Where the symbols take the objects:
at | δ θ β
q710 | q860 q897 q225
q703 | q89 q211 q842
q907 | q29 q628 q26
q416 | q437 q39 q533
q301 | q886 q842 q123
q275 | q907 q630 q32
q411 | q310 q703 q301
q434 | q822 q847 q879
q130 | q710 q860 q301
q879 | q344 q844 q130
q668 | q206 q89 q211
q503 | q890 q382 q324
q985 | q358 q382 q673
q19 | q416 q123 q655
q382 | q877 q985 q324
q618 | q291 q503 q382
q886 | q842 q283 q905
q740 | q688 q618 q503
q914 | q47 q367 q580
q677 | q706 q657 q740
q32 | q26 q47 q618
q236 | q630 q905 q579
q971 | q618 q579 q706
q655 | q914 q38 q302
q844 | q793 q130 q860
q310 | q301 q89 q886
q905 | q168 q19 q310
q793 | q291 q710 q897
q326 | q651 q971 q579
q29 | q628 q32 q907
q541 | q847 q275 q29
q508 | q673 q140 q668
q206 | q140 q533 q211
q625 | q890 q688 q291
q47 | q597 q326 q914
q367 | q905 q580 q630
q150 | q275 q907 q32
q897 | q604 q225 q668
q651 | q971 q847 q677
q302 | q580 q236 q437
q140 | q533 q211 q411
q123 | q367 q580 q416
q344 | q844 q793 q710
q225 | q238 q434 q140
q168 | q19 q416 q236
q358 | q324 q508 q434
q283 | q123 q905 q19
q711 | q150 q541 q275
q628 | q32 q302 q47
q822 | q618 q345 q344
q860 | q897 q604 q238
q604 | q225 q238 q206
q890 | q382 q877 q358
q324 | q508 q673 q822
q26 | q47 q597 q651
q580 | q168 q630 q47
q384 | q411 q310 q89
q211 | q384 q411 q703
q39 | q655 q302 q367
q533 | q211 q384 q310
q877 | q985 q358 q879
q579 | q677 q706 q625
q745 | q711 q527 q150
q345 | q879 q344 q793
q291 | q597 q890 q877
q940 | q657 q879 q844
q238 | q668 q344 q710
q437 | q39 q655 q38
q847 | q985 q890 q657
q38 | q367 q302 q236
q630 | q745 q711 q541
q673 | q677 q985 q345
q657 | q625 q740 q618
q842 | q283 q123 q168
q706 | q618 q625 q688
q688 | q618 q291 q890
q89 | q301 q886 q283
q597 | q326 q651 q847
q527 | q541 q150 q597

The rows follow the links: the fewer symbols apart two objects are, the more alike their rows tend to be.

Rows with their objects:
5,-30,3,-48,78,33,1,-1,-20,0,31,22,51,-39,36,34,26,-50,4,40,2,-24,-28,-1,-21,-1,32,-46,23,-1,47,-82,-16,-9,89,40,-4,-2,-41,-54,-12,-3,-14,-7,-27,23,-38,0,-3,-2,-26,35,-53,34,-6,3: q344
-1,18,0,20,-71,56,-2,3,9,3,-9,-15,-73,-58,-22,-49,38,22,-1,-18,1,11,-40,-1,30,2,-15,64,-10,-1,-66,51,-24,12,41,-26,1,-2,-59,75,8,1,-23,8,11,-15,52,-1,0,2,13,52,76,-13,1,0: q745
-2,17,0,21,-71,55,1,2,6,1,-13,-14,-76,-56,-20,-47,35,21,-2,-16,0,14,-38,1,29,0,-15,67,-11,4,-66,51,-23,9,41,-22,0,0,-56,76,7,2,-24,5,9,-13,54,-1,3,1,15,50,79,-10,2,-2: q275
-3,-26,3,-27,89,45,-2,3,-10,-2,14,17,58,-52,27,37,30,-27,-2,19,1,-15,-34,0,-21,-3,17,-53,19,2,57,-93,-17,-8,80,20,-1,1,-48,-59,-9,0,-18,-8,-16,19,-41,1,2,-2,-18,45,-62,18,0,-1: q860
-3,19,1,-15,-101,4,5,3,-8,5,16,-10,-83,-3,-16,-54,2,-16,-4,21,0,10,-3,-1,32,6,11,70,-12,2,-77,89,-4,11,20,18,2,-1,-4,84,8,2,0,4,-12,-12,58,-3,2,1,11,3,86,11,-9,-4: q597
-3,5,-2,39,-78,42,0,1,17,2,-28,-2,-73,-42,-3,-48,26,42,-3,-35,-4,2,-28,1,29,3,-27,65,-2,1,-67,61,-20,11,5,-45,0,0,-39,77,1,2,-18,-1,21,-2,56,1,-2,-1,4,39,78,-27,5,-1: q630
-1,-38,4,50,-75,-17,-4,3,23,-4,-43,29,-59,14,42,-37,-8,62,3,-54,-2,-26,9,-2,20,-3,-40,50,26,-1,-49,69,6,6,-73,-54,-3,1,16,59,-16,0,3,-8,34,27,40,0,-2,-2,-30,-12,58,-41,12,2: q914
3,21,-2,11,104,22,-1,-3,3,-3,-9,-19,77,-19,-26,50,13,8,1,-11,-1,18,-13,0,-28,-2,-6,-68,-18,0,68,-100,-6,-13,14,-7,-1,-1,-21,-81,11,-3,-10,8,6,-18,-58,1,1,-1,20,18,-83,-5,3,1: q206
4,-28,-4,-66,62,16,0,-4,-22,0,46,25,44,-21,35,29,17,-68,4,63,-3,-24,-16,1,-19,3,43,-43,24,-3,38,-62,-11,-1,94,60,0,5,-23,-46,-12,-2,-11,-13,-39,26,-33,2,0,2,-26,20,-49,45,-10,3: q345
-2,-33,-2,-45,77,36,-1,0,-17,3,31,26,54,-45,37,32,28,-45,-2,39,0,-23,-27,0,-16,3,29,-48,24,1,44,-82,-18,-7,90,36,1,4,-42,-52,-11,0,-19,-11,-23,26,-37,-2,1,0,-28,36,-54,30,-6,1: q844
0,-15,-1,-25,93,41,1,-2,-6,5,16,13,62,-46,21,41,30,-26,0,22,-2,-12,-33,2,-20,2,17,-53,13,1,54,-96,-19,-8,73,16,-1,1,-46,-64,-8,0,-21,-9,-13,13,-47,1,1,1,-16,42,-62,17,-5,2: q238
-2,-22,-2,71,1,-43,-2,0,30,-2,-57,17,13,40,27,7,-25,82,-3,-71,-2,-16,30,-3,-1,-5,-53,-4,18,2,13,10,19,-1,-124,-69,0,2,40,-13,-9,3,18,-6,43,18,-9,2,1,-1,-19,-38,-12,-53,13,-4: q168
3,9,2,-69,-55,-56,-2,0,-29,1,46,-8,-30,62,-11,-18,-38,-76,2,63,-1,6,40,0,13,-3,48,23,-7,0,-25,69,27,6,10,76,0,0,62,31,4,-1,25,4,-40,-8,20,0,0,-1,8,-54,32,51,-10,-1: q890
1,12,5,-54,-71,-59,2,5,-26,2,43,-7,-39,64,-6,-27,-43,-59,0,56,2,6,44,-4,14,3,38,31,-7,-1,-37,82,23,3,-8,60,2,-4,63,44,4,0,27,4,-30,-7,30,-2,2,-4,7,-58,45,40,-11,1: q625
-4,30,-1,42,84,-6,-2,1,17,-3,-28,-25,73,14,-38,47,-9,43,-6,-38,-2,25,10,2,-23,1,-28,-59,-22,3,63,-72,4,-10,-57,-37,1,1,13,-77,12,2,6,11,24,-27,-52,0,3,2,29,-14,-77,-27,5,-2: q89
0,-21,-4,-26,92,35,4,-2,-10,2,22,20,66,-40,26,41,26,-27,0,26,1,-16,-29,1,-24,6,18,-54,16,-2,53,-95,-19,-6,71,19,1,6,-42,-66,-9,1,-18,-10,-13,19,-47,-2,0,0,-22,37,-67,16,-7,0: q130
3,-34,-3,-76,52,13,-1,-4,-27,0,52,28,35,-19,39,24,12,-78,2,66,-3,-26,-13,1,-13,0,49,-35,25,-5,31,-49,-5,-3,98,66,0,6,-21,-36,-14,-2,-8,-13,-43,26,-26,0,-2,3,-31,18,-37,51,-10,-1: q940
-4,-38,2,56,-57,-37,-2,5,22,-3,-52,26,-35,30,38,-23,-21,68,-4,-63,2,-24,23,0,16,-4,-40,36,24,3,-30,60,17,3,-105,-60,0,0,35,35,-13,3,14,-9,36,24,25,2,4,-5,-29,-31,39,-45,12,-2: q236
6,6,7,-87,-3,-47,-2,-2,-38,0,63,-4,6,53,-9,4,-31,-94,9,81,2,4,36,-2,-7,-3,62,-11,-6,-4,6,22,21,-5,40,91,1,-5,50,-10,3,-4,19,3,-48,-7,-7,1,-4,-6,7,-46,-7,63,-13,3: q358
4,1,-3,-67,-67,-50,-5,0,-27,-5,41,-5,-39,55,-4,-28,-32,-75,0,59,0,4,38,1,14,-8,50,30,-4,2,-28,76,27,4,17,75,-7,-1,54,41,2,-1,22,0,-41,-3,31,2,1,0,4,-49,43,50,-3,2: q657

Each walk starts at a row. The symbols on each line, taken left to right, move it on to the next object.
Each answer is a row, close to the row of the object it stands for.
start 1,-47,-5,52,-54,-28,4,-5,28,0,-41,40,-38,22,56,-26,-15,66,-1,-58,0,-36,15,3,13,1,-45,37,35,0,-33,53,7,9,-92,-60,1,7,23,38,-21,2,8,-17,39,38,25,-2,1,4,-42,-22,40,-45,8,-1
θ β δ δ β δ: -2,15,1,-58,-73,-49,6,1,-26,6,50,-8,-45,53,-9,-30,-33,-64,1,62,-2,7,35,-1,14,8,43,36,-8,-1,-44,82,18,5,8,64,1,-2,51,47,4,1,21,5,-35,-8,32,-1,1,-1,8,-46,46,43,-15,2
θ θ δ θ θ: 12,27,-1,-50,77,-18,4,-9,-20,1,40,-22,65,27,-32,44,-15,-58,11,56,-2,20,16,4,-27,5,40,-59,-20,-5,53,-62,10,-7,33,56,1,0,21,-66,10,-5,8,7,-31,-20,-51,-2,-8,4,26,-19,-70,38,-12,3
start 2,11,3,12,-89,39,0,3,1,0,-10,-12,-80,-39,-15,-53,24,8,2,-9,2,10,-27,-3,29,0,-8,71,-11,0,-72,70,-16,10,33,-14,-1,-4,-41,85,6,-2,-15,6,5,-9,59,-1,-2,-2,12,38,86,-9,4,1
δ θ β: 2,13,-2,-52,-87,-15,-2,-5,-21,-3,38,-13,-67,21,-16,-41,-9,-62,3,52,0,10,14,2,22,-4,39,51,-11,0,-52,83,10,10,42,58,-2,-1,19,68,5,-1,5,5,-34,-14,47,1,-2,2,11,-17,69,42,-6,1
δ δ δ β: 1,-20,-3,-85,37,-3,3,-2,-32,2,64,18,30,-1,25,19,-1,-88,-1,82,-3,-18,-1,1,-10,2,57,-30,16,0,22,-34,-3,-2,89,83,1,5,-1,-31,-9,1,0,-11,-49,16,-19,-1,0,2,-21,2,-29,60,-16,-2
start 2,0,1,26,-86,37,0,-1,9,3,-21,-1,-82,-36,1,-53,23,27,5,-26,2,2,-24,-4,28,1,-20,72,-2,-3,-73,70,-13,11,11,-30,-2,1,-36,83,-2,-4,-14,2,16,0,57,0,-4,0,0,34,83,-21,5,1
θ β θ θ: 2,-51,3,55,-43,-36,1,0,25,-2,-49,40,-26,31,59,-17,-19,66,2,-62,0,-41,22,0,9,-3,-44,28,39,-2,-21,49,14,3,-101,-58,-2,2,35,26,-23,-3,12,-17,37,41,18,0,-2,-1,-46,-27,29,-47,10,-1
θ δ β β θ: -2,-36,3,68,-39,-29,-4,6,25,-2,-54,30,-26,20,45,-18,-15,79,-4,-70,2,-26,15,-3,10,-1,-51,27,30,3,-24,44,11,3,-102,-67,-2,2,20,30,-14,3,7,-13,42,30,19,2,4,-2,-34,-21,30,-53,11,-5
start 0,13,2,0,106,23,-1,-1,-2,0,-2,-13,78,-22,-15,51,15,-4,0,0,-3,13,-19,1,-28,-2,1,-67,-11,0,71,-103,-7,-12,25,0,-1,0,-22,-81,8,-1,-10,4,-2,-11,-56,0,0,0,12,20,-81,3,0,1
δ β θ θ: -1,37,-2,39,87,-3,-2,-2,16,-1,-26,-31,72,8,-47,45,-7,36,1,-34,0,26,6,1,-26,-3,-24,-61,-29,0,65,-78,5,-9,-45,-30,-3,0,9,-74,16,0,2,12,19,-30,-51,1,1,3,34,-9,-77,-26,5,-1
β δ β β: 0,-53,-2,58,-38,-40,-2,0,26,0,-51,42,-20,32,58,-15,-20,69,-4,-63,-1,-38,22,1,9,-4,-44,22,40,2,-18,42,13,4,-103,-59,-1,4,35,21,-22,-2,14,-15,38,41,16,3,2,1,-46,-29,25,-44,7,1
start 1,-13,1,-23,94,44,-2,0,-9,0,15,10,65,-45,13,42,31,-26,-4,22,-2,-8,-31,0,-21,-2,17,-59,11,1,59,-97,-16,-8,70,20,-1,1,-46,-65,-4,2,-18,-4,-14,10,-47,-1,1,3,-10,39,-70,18,-2,-1
β β δ: -3,32,2,47,82,-11,0,5,16,1,-31,-28,71,12,-37,44,-11,49,-5,-40,4,24,10,0,-22,1,-29,-57,-25,2,62,-68,7,-9,-64,-40,-1,-4,16,-73,14,4,6,11,25,-28,-50,1,3,-1,29,-15,-72,-31,6,-2
β θ β β β δ: 4,-30,-2,64,-60,-20,3,-4,27,1,-48,25,-44,17,38,-26,-10,72,6,-65,1,-23,11,1,12,2,-49,42,24,-3,-41,56,4,6,-88,-68,1,2,14,42,-13,-3,5,-11,41,25,30,0,-6,1,-30,-13,45,-50,5,4
start 1,37,2,26,94,10,-2,1,8,-2,-17,-32,74,-4,-45,49,1,24,-2,-23,3,29,-2,0,-26,-5,-15,-62,-29,1,70,-85,1,-13,-23,-20,-3,-5,-3,-78,14,-1,1,12,12,-30,-54,1,0,-2,35,1,-81,-19,5,-2
δ θ θ δ θ θ: -7,-12,-4,73,22,-38,1,3,34,1,-52,12,29,33,15,18,-25,83,-8,-71,-1,-8,27,3,-8,0,-52,-21,12,3,27,-10,17,0,-120,-70,0,4,35,-28,-6,5,15,-8,42,10,-20,1,4,4,-12,-35,-28,-53,12,-7
δ θ θ δ θ θ: 2,19,0,16,-74,59,0,-2,6,1,-13,-16,-73,-57,-22,-49,35,18,1,-14,0,13,-40,1,27,0,-10,64,-14,1,-65,49,-24,11,45,-19,-1,0,-56,77,9,2,-25,5,9,-16,53,-1,0,1,17,52,78,-12,2,0
start -1,12,3,5,-95,28,0,4,0,-2,-6,-10,-83,-25,-15,-54,17,7,-1,-5,1,9,-19,-2,32,-3,-2,73,-11,3,-71,81,-10,14,25,-7,-3,-4,-25,87,6,1,-10,4,1,-12,61,2,2,-2,10,21,90,-2,1,-2
δ δ θ: 2,10,5,-26,-105,-21,-3,1,-17,-3,18,-12,-75,24,-15,-50,-13,-31,3,26,2,8,18,-3,26,-4,20,66,-12,-2,-63,102,12,6,5,30,-4,-6,26,76,8,-1,10,7,-20,-13,52,3,2,-4,11,-22,80,23,0,1
θ β θ: -1,13,0,-58,-69,-59,3,0,-24,3,44,-10,-39,61,-12,-26,-42,-64,-1,60,-1,7,40,0,15,4,41,31,-7,0,-37,78,22,5,-2,68,3,-2,61,40,4,-2,26,4,-37,-8,30,-3,0,-2,9,-56,42,42,-13,-2
start -1,-23,1,-31,90,44,0,1,-12,2,18,18,59,-48,29,36,31,-28,0,26,1,-17,-30,1,-18,1,21,-51,19,1,50,-91,-18,-9,83,22,1,2,-48,-60,-10,0,-22,-9,-19,19,-40,1,1,0,-18,43,-61,21,-6,-2
δ θ θ θ δ δ: 3,-29,1,-48,77,36,2,-4,-20,1,37,25,51,-38,34,31,26,-51,4,44,2,-23,-30,1,-19,2,31,-47,22,-4,42,-79,-19,-6,91,38,2,1,-42,-49,-15,-3,-16,-9,-27,24,-38,-1,-7,1,-27,37,-53,32,-7,2
θ θ δ: 3,-10,-1,-19,97,42,-1,-2,-6,1,14,10,66,-44,14,43,32,-21,2,20,-2,-8,-30,1,-23,4,10,-58,9,-2,58,-102,-23,-7,67,13,2,2,-47,-68,-3,-1,-20,-3,-9,8,-48,0,-1,2,-10,43,-67,12,-3,2
start -3,6,-2,-17,-104,-27,1,-3,-7,0,13,-9,-76,29,-12,-48,-19,-20,0,16,-4,7,21,1,30,-2,14,67,-6,0,-67,103,12,12,-10,22,-1,1,29,78,3,2,15,1,-11,-7,55,1,0,2,9,-27,83,14,-3,0
δ δ θ: 2,6,-5,-29,-91,-58,0,-6,-10,0,22,-5,-57,62,-5,-35,-39,-30,3,28,-6,3,41,3,20,2,21,47,-4,-2,-48,99,25,11,-32,36,0,4,61,59,3,-1,23,-2,-18,-4,41,-1,-3,4,4,-55,64,21,-7,3
δ δ θ β: 6,-2,-7,-77,-60,-46,-4,-9,-24,-3,49,-3,-35,50,-4,-23,-29,-79,3,66,-4,2,35,2,14,-4,52,27,-1,-2,-26,68,22,11,27,79,-4,6,48,37,2,-2,21,-2,-45,0,25,1,-3,7,6,-45,38,53,-8,1
